Here is a tiny trained network, its code and every weight. The questions are about switching its units off for an input and a target symbol, where a switched-off unit gives its printed mean instead of its output.

import numpy as np


def w(rows, s, z=0):
    codes = np.array(rows[::2]) - 128.0
    scale = np.full(codes.shape[1], s)
    scale[-1] = z or s
    return codes * scale


def norm(h):
    return h / np.sqrt((h * h).mean(-1, keepdims=True) + 1e-5)


def f(y):
    return np.maximum(y, 0)


def softmax(a):
    e = np.exp(a - a.max(-1, keepdims=True))
    return e / e.sum(-1, keepdims=True)


def log_softmax(a):
    a = a - a.max(-1, keepdims=True)
    return a - np.log(np.exp(a).sum(-1, keepdims=True))


def net(x, mask):
    ids = ['γηθλμξσψ'.index(c) for c in x.split()]
    T = len(ids)
    res = E[ids] + P[:T]
    r = norm(res)
    for j in range(2):
        rows = slice(4 * j, 4 * j + 4)
        q, k, v = (r @ M[0][rows].T for M in (Q, K, V))
        z = softmax(np.where(np.tri(T) > 0, q @ k.T / 4**0.5, -1e9)) @ v
        o = O[0][rows]
        res = res + np.where(mask[j], z, o[:, -1]) @ o[:, :-1]
    y = f(norm(res) @ A[0][:, :-1].T + A[0][:, -1])
    res = res + np.where(mask[2:18], y, B[0][:, -1]) @ B[0][:, :-1]
    return log_softmax(norm(res)[-1] @ U[:, :-1].T + U[:, -1])


Q, K, V, O, A, B = {}, {}, {}, {}, {}, {}
E = w([
[141,118,82],'γ',
[8,125,104],'η',
[40,115,111],'θ',
[92,143,100],'λ',
[213,177,244],'μ',
[113,20,159],'ξ',
[109,110,80],'σ',
[79,113,91],'ψ',
],0.016)
P = w([
[254,98,41],'0',
[161,106,47],'1',
[113,117,100],'2',
[116,122,120],'3',
[109,151,229],'4',
[126,143,185],'5',
],0.0074)
Q[0] = w([
[209,169,121],'head 0',
[71,21,163],'head 0',
[8,237,154],'head 0',
[138,181,76],'head 0',
[101,216,135],'head 1',
[87,77,84],'head 1',
[19,80,70],'head 1',
[234,213,182],'head 1',
],0.011)
K[0] = w([
[151,93,164],'head 0',
[65,102,135],'head 0',
[132,254,69],'head 0',
[186,170,86],'head 0',
[61,145,159],'head 1',
[128,111,68],'head 1',
[153,81,55],'head 1',
[62,184,194],'head 1',
],0.013)
V[0] = w([
[107,105,114],'head 0',
[124,108,181],'head 0',
[145,245,131],'head 0',
[84,124,110],'head 0',
[103,147,184],'head 1',
[105,124,114],'head 1',
[146,182,100],'head 1',
[111,85,106],'head 1',
],0.012)
O[0] = w([
[174,111,99,165],'head 0',
[67,46,188,56],'head 0',
[42,254,12,73],'head 0',
[182,126,20,171],'head 0',
[105,188,73,1],'head 1',
[109,109,82,143],'head 1',
[202,59,90,172],'head 1',
[82,125,139,175],'head 1',
],0.0075,0.0057)
A[0] = w([
[54,139,160,186],'neuron 0',
[25,126,123,146],'neuron 1',
[192,101,148,119],'neuron 2',
[105,127,89,100],'neuron 3',
[3,74,165,191],'neuron 4',
[145,78,168,234],'neuron 5',
[15,106,146,150],'neuron 6',
[161,85,225,94],'neuron 7',
[64,116,102,150],'neuron 8',
[151,109,70,206],'neuron 9',
[70,65,71,2],'neuron 10',
[101,103,155,79],'neuron 11',
[64,118,114,167],'neuron 12',
[157,182,136,6],'neuron 13',
[75,193,69,88],'neuron 14',
[126,85,105,4],'neuron 15',
],0.014,0.0029)
B[0] = w([
[144,132,185,152],'neuron 0',
[209,148,84,169],'neuron 1',
[138,150,67,200],'neuron 2',
[126,83,122,172],'neuron 3',
[249,143,163,191],'neuron 4',
[111,181,181,208],'neuron 5',
[218,137,143,168],'neuron 6',
[47,102,61,203],'neuron 7',
[161,116,83,175],'neuron 8',
[105,129,177,255],'neuron 9',
[203,163,72,202],'neuron 10',
[165,119,131,143],'neuron 11',
[164,139,96,166],'neuron 12',
[188,58,114,148],'neuron 13',
[76,143,204,186],'neuron 14',
[126,164,133,166],'neuron 15',
],0.02,0.0073)
U = w([
[17,112,79,58],'γ',
[130,115,116,12],'η',
[83,164,199,123],'θ',
[121,195,216,244],'λ',
[20,174,135,116],'μ',
[109,6,157,97],'ξ',
[78,142,92,2],'σ',
[168,197,20,205],'ψ',
],0.013,0.005)

Each question gives the input, a string of symbols that net reads in full, and the target symbol t.
The units are the heads (4 rows each of Q, K, V and O) and the neurons (one row each of A and B). Each row of codes is followed by its name. A weight is (code - 128) times the scale printed after its matrix; where a second scale follows, it is the last column's (O, A, B and U).
mask holds one flag per unit, heads first, then neurons. A switched-off unit (its flag False) gives its mean, the last column of its rows in O or B, instead of its output. The means were averaged over made-up inputs and are rounded, as every weight is.
A unit's drop is (log p(t) with every unit on - log p(t) with that unit switched off) / (log p(t) with every unit on - log p(t) with every unit switched off).
The circuit of an input: a set's keep is (log p(t) with only the set's units on - log p(t) with every unit switched off) / (log p(t) with every unit on - log p(t) with every unit switched off). Starting from the 12 units with the biggest drops (on a tie, the unit counted first), units are removed one at a time, each time the one whose removal leaves the highest keep (on an exact tie, the one counted first), for as long as the keep stays at least 0.8.
units of the circuit, in order: the units of the circuit, biggest drop first
unit that matters most: the unit with the biggest drop
top k neurons: the k neurons with the biggest drops, biggest first
heads that matter: for each layer, one digit per head in row order, 1 if its drop is at least 0.15 and else 0, layers parted by /
drop when u is switched off: that unit's drop, to one decimal
input θ λ θ λ, target λ: unit that matters most -> neuron 14
input ξ λ μ ψ λ μ, target μ: units of the circuit, in order -> (head 0; neuron 7; neuron 4)
input γ λ η γ, target λ: units of the circuit, in order -> (neuron 9; neuron 8)
input λ μ γ λ, target λ: units of the circuit, in order -> (neuron 14; head 0)
input ψ γ ψ γ γ γ, target μ: heads that matter -> 00
input λ γ μ γ, target λ: top 2 neurons -> (neuron 7; neuron 9)
input γ λ η λ λ μ, target ψ: top 3 neurons -> (neuron 9; neuron 14; neuron 13)
input μ ξ γ, target γ: top 2 neurons -> (neuron 7; neuron 10)
input λ θ λ μ, target ψ: top 4 neurons -> (neuron 9; neuron 13; neuron 14; neuron 7)
input σ ξ λ μ, target μ: top 4 neurons -> (neuron 7; neuron 10; neuron 4; neuron 5)
input σ λ σ μ σ, target μ: drop when neuron 8 is switched off -> 0.1
input λ λ γ ξ γ γ, target γ: drop when neuron 7 is switched off -> 1.1
input γ μ γ λ η, target ψ: drop when neuron 0 is switched off -> -0.1
input λ λ θ λ η, target ψ: drop when head 0 is switched off -> 0.1
